Below is a small trained network, with its code and all its weights. Each question gives an input and a class and asks what happens when units are switched off, that is, made to give their printed mean instead of their output.

import numpy as np


def w(rows, s, z=0):
    codes = np.array(rows[::2]) - 128.0
    scale = np.full(codes.shape[1], s)
    scale[-1] = z or s
    return codes * scale


def f(y):
    return np.maximum(y, 0)


def log_softmax(a):
    a = a - a.max(-1, keepdims=True)
    return a - np.log(np.exp(a).sum(-1, keepdims=True))


def net(x, mask):
    res = np.array(x, float).reshape(1, 4) / 4 @ E
    y = f(res @ A[0][:, :-1].T + A[0][:, -1])
    res = res + np.where(mask, y, B[0][:, -1]) @ B[0][:, :-1]
    return log_softmax(res[-1] @ U[:, :-1].T + U[:, -1])


A, B = {}, {}
E = w([
[194,93,101,220,230,133,202,137,71,10],'x0',
[220,1,74,15,121,6,143,74,60,102],'x1',
[165,27,13,197,186,108,56,248,88,160],'x2',
[169,128,138,179,24,181,163,114,109,238],'x3',
],0.0077)
A[0] = w([
[186,116,152,210,175,135,129,153,92,57,125],'neuron 0',
[89,177,155,142,7,184,109,106,163,229,145],'neuron 1',
[152,135,122,136,170,171,181,124,131,94,147],'neuron 2',
[145,133,126,121,121,113,190,73,117,95,73],'neuron 3',
[99,172,156,130,85,148,122,117,119,208,121],'neuron 4',
[182,133,158,97,71,129,222,9,107,136,199],'neuron 5',
[126,175,134,161,104,196,140,139,152,193,132],'neuron 6',
[129,73,125,85,106,108,54,134,118,131,158],'neuron 7',
[63,204,185,87,133,110,121,101,208,101,207],'neuron 8',
[140,88,101,93,116,98,117,150,113,199,165],'neuron 9',
[102,121,117,111,178,111,59,190,183,122,2],'neuron 10',
[129,124,97,76,143,83,127,108,121,131,196],'neuron 11',
[127,164,159,127,81,134,134,123,131,185,135],'neuron 12',
[99,175,115,131,91,132,116,120,159,189,49],'neuron 13',
],0.011,0.0037)
B[0] = w([
[85,100,111,162,141,91,158,174,124,143,188],'neuron 0',
[55,137,58,152,129,94,247,116,77,112,250],'neuron 1',
[123,145,136,159,136,160,142,142,113,114,162],'neuron 2',
[81,138,149,139,110,105,159,112,133,141,164],'neuron 3',
[113,131,106,152,141,134,156,123,112,105,195],'neuron 4',
[93,185,183,116,89,135,147,62,95,40,228],'neuron 5',
[83,163,90,167,172,124,128,172,143,157,196],'neuron 6',
[175,124,167,121,91,145,139,105,119,121,179],'neuron 7',
[112,85,116,145,172,124,81,228,171,160,223],'neuron 8',
[184,79,152,100,98,103,127,119,104,144,185],'neuron 9',
[126,175,164,111,108,169,176,105,88,107,159],'neuron 10',
[149,132,114,98,80,113,140,106,81,141,177],'neuron 11',
[93,153,98,147,121,106,157,126,110,157,184],'neuron 12',
[127,163,121,138,142,134,166,119,133,93,175],'neuron 13',
],0.013,0.018)
U = w([
[85,185,149,69,96,134,45,68,194,72,46],'0',
[141,164,74,171,203,220,10,191,209,204,3],'1',
[254,37,65,142,103,85,67,207,116,235,135],'2',
[122,157,213,154,118,173,110,121,164,45,89],'3',
[26,149,64,219,161,105,181,162,111,87,208],'4',
[170,153,126,52,78,112,160,13,80,53,168],'5',
],0.008,0.004)

Each question gives the input, the list of numbers given to net, and the class t.
The units are the neurons (one row each of A and B). Each row of codes is followed by its name. A weight is (code - 128) times the scale printed after its matrix; where a second scale follows, it is the last column's (A, B and U).
mask holds one flag per neuron, in row order. A switched-off neuron (its flag False) gives its mean, the last column of its row in B, instead of its output. The means were averaged over made-up inputs and are rounded, as every weight is.
A unit's drop is (log p(t) with every unit on - log p(t) with that unit switched off) / (log p(t) with every unit on - log p(t) with every unit switched off).
The circuit of an input: a set's keep is (log p(t) with only the set's units on - log p(t) with every unit switched off) / (log p(t) with every unit on - log p(t) with every unit switched off). Starting from the 12 units with the biggest drops (on a tie, the unit counted first), units are removed one at a time, each time the one whose removal leaves the highest keep (on an exact tie, the one counted first), for as long as the keep stays at least 0.8.
circuit, biggest first: the units of the circuit, biggest drop first
unit that matters most: the unit with the biggest drop
top k neurons: the k neurons with the biggest drops, biggest first
drop of u: that unit's drop, to one decimal
input [0,7,5,-1], class 2: unit that matters most	neuron 5
input [1,3,4,8], class 2: circuit, biggest first	neuron 1; neuron 9
input [3,-6,-5,-7], class 1: top 2 neurons	neuron 1; neuron 8
input [6,1,-7,-1], class 3: top 3 neurons	neuron 1; neuron 5; neuron 6
input [1,1,1,3], class 5: top 3 neurons	neuron 8; neuron 1; neuron 6
input [1,-3,8,3], class 2: circuit, biggest first	neuron 1; neuron 5
input [3,-1,8,4], class 2: circuit, biggest first	neuron 1; neuron 5
input [5,1,-4,4], class 5: circuit, biggest first	neuron 8; neuron 5
input [-2,-1,6,-1], class 2: circuit, biggest first	neuron 5; neuron 1
input [8,0,-8,5], class 3: top 2 neurons	neuron 1; neuron 5
input [-5,3,-5,-5], class 0: top 4 neurons	neuron 8; neuron 1; neuron 0; neuron 6
input [-8,3,4,-6], class 5: top 2 neurons	neuron 10; neuron 8
input [-7,5,2,-4], class 5: drop of neuron 7	0.1
input [2,3,2,-4], class 5: drop of neuron 8	0.7
input [-1,2,-3,-6], class 0: unit that matters most	neuron 1
input [-7,2,1,-4], class 5: drop of neuron 0	0.1
input [2,7,8,0], class 2: drop of neuron 5	0.1
